Here is a tiny trained network, its code and every weight. The questions are about switching its units off for an input and a class, where a switched-off unit gives its printed mean instead of its output.

import numpy as np


def w(rows, s, z=0):
    codes = np.array(rows[::2]) - 128.0
    scale = np.full(codes.shape[1], s)
    scale[-1] = z or s
    return codes * scale


def norm(h):
    return h / np.sqrt((h * h).mean(-1, keepdims=True) + 1e-5)


def f(y):
    return np.maximum(y, 0)


def log_softmax(a):
    a = a - a.max(-1, keepdims=True)
    return a - np.log(np.exp(a).sum(-1, keepdims=True))


def net(x, mask):
    res = np.array(x, float).reshape(1, 6) / 4 @ E
    u = 0
    for l in range(2):
        y = f(norm(res) @ A[l][:, :-1].T + A[l][:, -1])
        res = res + np.where(mask[u : u + 12], y, B[l][:, -1]) @ B[l][:, :-1]
        u += 12
    return log_softmax(norm(res)[-1] @ U[:, :-1].T + U[:, -1])


A, B = {}, {}
E = w([
[52,92,156,181,153,172,219,79,91],'x0',
[104,73,118,76,179,190,48,65,138],'x1',
[180,130,194,146,133,132,83,111,21],'x2',
[171,2,195,59,127,126,171,239,150],'x3',
[128,127,127,129,129,126,129,126,130],'x4',
[191,71,39,194,180,122,149,141,120],'x5',
],0.0085)
A[0] = w([
[189,187,127,82,140,62,64,157,167,38],'L0N0',
[124,201,31,184,157,92,119,81,98,1],'L0N1',
[191,140,201,187,106,72,48,52,8,77],'L0N2',
[163,103,45,188,191,136,140,138,88,47],'L0N3',
[170,218,65,104,110,95,49,126,122,111],'L0N4',
[9,220,242,94,28,99,87,73,152,67],'L0N5',
[88,239,81,193,143,140,106,86,102,72],'L0N6',
[141,248,132,213,63,7,202,182,129,25],'L0N7',
[32,145,23,123,71,114,135,121,243,41],'L0N8',
[9,140,162,198,136,169,215,61,72,65],'L0N9',
[209,126,1,221,178,146,130,114,108,66],'L0N10',
[59,115,100,123,183,200,25,88,169,81],'L0N11',
],0.0096,0.0064)
B[0] = w([
[97,62,51,179,105,214,66,169,121,181],'L0N0',
[137,106,184,108,111,160,143,50,178,199],'L0N1',
[85,196,138,164,184,71,121,175,187,241],'L0N2',
[176,163,91,100,138,152,136,162,143,187],'L0N3',
[71,54,87,163,79,162,82,131,166,223],'L0N4',
[233,163,64,93,186,217,207,133,126,255],'L0N5',
[108,93,248,100,72,145,167,73,163,229],'L0N6',
[89,135,106,56,120,42,139,125,28,247],'L0N7',
[111,195,192,202,207,88,93,170,145,208],'L0N8',
[86,74,39,170,74,150,54,187,149,232],'L0N9',
[180,162,90,79,165,194,203,156,115,232],'L0N10',
[150,137,97,101,109,28,128,93,33,210],'L0N11',
],0.012,0.008)
A[1] = w([
[174,76,129,107,145,99,91,84,92,91],'L1N0',
[185,157,150,86,134,184,138,159,128,2],'L1N1',
[134,109,127,125,124,118,122,189,125,78],'L1N2',
[97,76,122,228,141,158,170,116,85,88],'L1N3',
[170,50,175,119,112,94,142,183,156,117],'L1N4',
[110,201,162,152,97,172,117,65,135,63],'L1N5',
[78,183,180,136,244,102,130,180,165,89],'L1N6',
[91,154,102,180,138,150,143,161,119,98],'L1N7',
[175,63,178,118,97,107,131,138,158,80],'L1N8',
[157,111,100,87,186,83,52,47,91,141],'L1N9',
[94,161,183,163,196,90,127,162,171,101],'L1N10',
[85,97,102,148,126,137,129,119,184,139],'L1N11',
],0.011,0.0041)
B[1] = w([
[69,178,102,150,120,106,155,113,114,170],'L1N0',
[156,127,109,92,182,200,179,114,139,213],'L1N1',
[90,122,120,132,140,147,97,58,152,201],'L1N2',
[131,138,98,89,110,152,11,180,104,188],'L1N3',
[115,183,188,135,83,141,133,1,154,226],'L1N4',
[209,62,179,164,114,114,181,121,169,207],'L1N5',
[158,115,128,218,186,122,64,96,131,254],'L1N6',
[162,151,164,99,135,139,56,149,141,217],'L1N7',
[125,116,216,194,68,142,181,89,143,171],'L1N8',
[87,135,168,104,107,53,195,181,56,217],'L1N9',
[119,91,206,153,178,49,107,133,126,210],'L1N10',
[137,131,178,131,93,124,86,110,115,212],'L1N11',
],0.0095,0.0051)
U = w([
[221,172,92,80,183,209,182,151,152,198],'0',
[118,113,220,150,31,134,151,11,185,10],'1',
[75,86,78,154,20,161,5,185,149,3],'2',
[127,172,183,209,215,56,70,150,155,199],'3',
[77,142,120,69,90,11,167,132,28,249],'4',
],0.015,0.00068)

Each question gives the input, the list of numbers given to net, and the class t.
The units are the neurons (one row each of A and B). Each row of codes is followed by its name. A weight is (code - 128) times the scale printed after its matrix; where a second scale follows, it is the last column's (A, B and U).
mask holds one flag per neuron, layer by layer. A switched-off neuron (its flag False) gives its mean, the last column of its row in B, instead of its output. The means were averaged over made-up inputs and are rounded, as every weight is.
A unit's drop is (log p(t) with every unit on - log p(t) with that unit switched off) / (log p(t) with every unit on - log p(t) with every unit switched off).
The circuit of an input: a set's keep is (log p(t) with only the set's units on - log p(t) with every unit switched off) / (log p(t) with every unit on - log p(t) with every unit switched off). Starting from the 12 units with the biggest drops (on a tie, the unit counted first), units are removed one at a time, each time the one whose removal leaves the highest keep (on an exact tie, the one counted first), for as long as the keep stays at least 0.8.
circuit, biggest first: the units of the circuit, biggest drop first
most important unit: the unit with the biggest drop
top k neurons: the k neurons with the biggest drops, biggest first
k most important neurons of layer l: the k neurons of layer l with the biggest drops, biggest first
input [3,8,7,5,3,7], class 4: most important unit : L0N5
input [2,-4,-3,-5,-8,1], class 1: top 2 neurons : L0N6, L0N1
input [5,-1,-6,-3,-6,5], class 3: top 4 neurons : L0N8, L0N5, L0N4, L0N0
input [2,8,3,8,-4,5], class 1: 2 most important neurons of layer 1 : L1N4, L1N8
input [-5,6,-3,6,2,-5], class 1: top 3 neurons : L0N7, L0N10, L0N9
input [-7,-4,-5,-4,6,3], class 2: top 3 neurons : L0N4, L0N0, L0N2
input [-4,-1,-7,-5,5,-5], class 3: top 2 neurons : L0N8, L0N10
input [8,6,2,-2,8,-8], class 0: top 2 neurons : L0N5, L0N4
input [7,-3,-7,0,6,-6], class 2: top 3 neurons : L0N9, L0N2, L0N10
input [6,3,-1,6,-1,4], class 1: top 2 neurons : L0N5, L1N4
input [0,6,7,-1,0,5], class 3: top 3 neurons : L0N2, L0N5, L0N7
input [-7,-5,-8,7,4,-1], class 3: circuit, biggest first : L0N8, L0N5
input [8,-8,8,-7,-3,-5], class 2: top 2 neurons : L0N9, L0N8
input [2,-4,4,-6,4,0], class 1: most important unit : L0N6
input [6,-4,-6,3,-8,-7], class 0: top 3 neurons : L0N5, L0N2, L0N4
input [-7,-5,-8,0,-4,1], class 3: top 4 neurons : L0N8, L0N9, L1N10, L1N6
input [5,-7,-1,-1,-1,5], class 4: top 2 neurons : L0N7, L0N5
input [-7,-5,2,-7,3,2], class 1: 3 most important neurons of layer 0 : L0N6, L0N1, L0N9
input [8,-3,5,-7,-2,1], class 2: 2 most important neurons of layer 1 : L1N3, L1N4
input [-4,3,4,1,5,2], class 2: most important unit : L0N0
input [-8,-5,7,8,2,-6], class 1: 2 most important neurons of layer 1 : L1N4, L1N8
input [-6,-5,-4,-6,0,-5], class 1: 2 most important neurons of layer 0 : L0N6, L0N4
input [-8,5,6,-5,1,-1], class 2: 2 most important neurons of layer 0 : L0N4, L0N0
input [4,-1,-2,5,7,-2], class 1: 2 most important neurons of layer 0 : L0N2, L0N0
input [6,4,-1,4,-5,-6], class 0: 3 most important neurons of layer 0 : L0N5, L0N4, L0N0
input [1,-1,-3,7,4,-8], class 0: 2 most important neurons of layer 0 : L0N5, L0N6
